Here is a tiny trained network, its code and every weight. The questions are about switching its units off for an input and a class, where a switched-off unit gives its printed mean instead of its output.

import numpy as np


def w(rows, s, z=0):
    codes = np.array(rows[::2]) - 128.0
    scale = np.full(codes.shape[1], s)
    scale[-1] = z or s
    return codes * scale


def f(y):
    return y / 2 * (1 + np.tanh(0.7978845608 * (y + 0.044715 * y**3)))


def log_softmax(a):
    a = a - a.max(-1, keepdims=True)
    return a - np.log(np.exp(a).sum(-1, keepdims=True))


def net(x, mask):
    res = np.array(x, float).reshape(1, 6) / 4 @ E
    y = f(res @ A[0][:, :-1].T + A[0][:, -1])
    res = res + np.where(mask, y, B[0][:, -1]) @ B[0][:, :-1]
    return log_softmax(res[-1] @ U[:, :-1].T + U[:, -1])


A, B = {}, {}
E = w([
[191,119,96,76,163,186,225],'x0',
[100,125,112,25,82,110,153],'x1',
[118,27,168,151,7,91,215],'x2',
[162,114,37,214,123,56,93],'x3',
[87,55,199,114,184,87,13],'x4',
[254,190,185,83,50,158,79],'x5',
],0.0074)
A[0] = w([
[123,37,168,131,163,64,96,226],'n1',
[185,206,142,34,44,161,89,209],'n2',
[137,3,187,109,125,68,65,220],'n3',
[16,130,45,173,149,71,180,182],'n4',
[87,166,149,129,195,125,74,194],'n5',
[146,117,157,100,129,230,255,202],'n6',
[98,199,112,128,216,110,76,158],'n7',
[225,113,13,146,159,82,88,250],'n8',
[72,165,137,156,195,130,65,148],'n9',
[24,126,154,155,46,185,139,190],'n10',
],0.0095,0.0017)
B[0] = w([
[91,38,168,157,66,135,94,207],'n1',
[142,204,201,73,92,11,92,244],'n2',
[159,9,156,113,113,89,86,230],'n3',
[52,158,53,187,143,52,156,249],'n4',
[65,162,147,158,92,201,87,189],'n5',
[126,77,88,14,157,164,186,254],'n6',
[114,180,121,139,133,237,102,203],'n7',
[201,165,151,222,93,158,159,215],'n8',
[81,123,117,128,199,212,63,193],'n9',
[128,127,201,161,239,81,178,193],'n10',
],0.012,0.0093)
U = w([
[231,196,131,175,122,133,182,140],'0',
[93,170,87,136,119,203,64,15],'1',
[109,14,123,152,112,106,90,253],'2',
[171,160,67,34,107,151,187,47],'3',
[106,129,151,147,155,73,207,217],'4',
[104,114,1,204,131,85,185,76],'5',
[151,231,169,39,77,81,94,160],'6',
],0.0099,0.0015)

Each question gives the input, the list of numbers given to net, and the class t.
The units are the neurons (one row each of A and B). Each row of codes is followed by its name. A weight is (code - 128) times the scale printed after its matrix; where a second scale follows, it is the last column's (A, B and U).
mask holds one flag per neuron, in row order. A switched-off neuron (its flag False) gives its mean, the last column of its row in B, instead of its output. The means were averaged over made-up inputs and are rounded, as every weight is.
A unit's drop is (log p(t) with every unit on - log p(t) with that unit switched off) / (log p(t) with every unit on - log p(t) with every unit switched off).
The circuit of an input: a set's keep is (log p(t) with only the set's units on - log p(t) with every unit switched off) / (log p(t) with every unit on - log p(t) with every unit switched off). Starting from all 10 units, units are removed one at a time, each time the one whose removal leaves the highest keep (on an exact tie, the one counted first), for as long as the keep stays at least 0.8.
circuit, biggest first: the units of the circuit, biggest drop first
k most important neurons: the k neurons with the biggest drops, biggest first
drop when u is switched off: that unit's drop, to one decimal
input [7,2,3,-3,-3,-4], class 3: circuit, biggest first -> [n6]
input [0,-3,-1,-1,1,-1], class 1: 2 most important neurons -> [n3 n2]
input [-8,6,6,3,-5,-2], class 5: 2 most important neurons -> [n4 n2]
input [-5,-6,-1,4,1,-3], class 1: 3 most important neurons -> [n9 n7 n5]
input [3,1,-8,3,6,6], class 1: 2 most important neurons -> [n7 n9]
input [-6,-8,0,-8,7,8], class 2: 2 most important neurons -> [n3 n1]
input [5,0,-4,-4,8,-4], class 1: 2 most important neurons -> [n7 n5]
input [-2,-1,4,-1,-2,-6], class 5: 2 most important neurons -> [n4 n2]
input [4,7,-2,-5,3,-6], class 3: 2 most important neurons -> [n6 n3]
input [0,1,-8,-3,6,4], class 1: 2 most important neurons -> [n9 n7]
input [5,1,2,3,3,-4], class 5: 3 most important neurons -> [n4 n2 n9]
input [4,-5,2,-5,-3,1], class 3: drop when n7 is switched off -> 0.0
input [6,7,3,6,-3,6], class 6: drop when n2 is switched off -> 2.6
input [7,8,-7,4,2,-4], class 1: drop when n5 is switched off -> 0.1
input [6,-3,5,1,0,2], class 3: drop when n6 is switched off -> 0.1
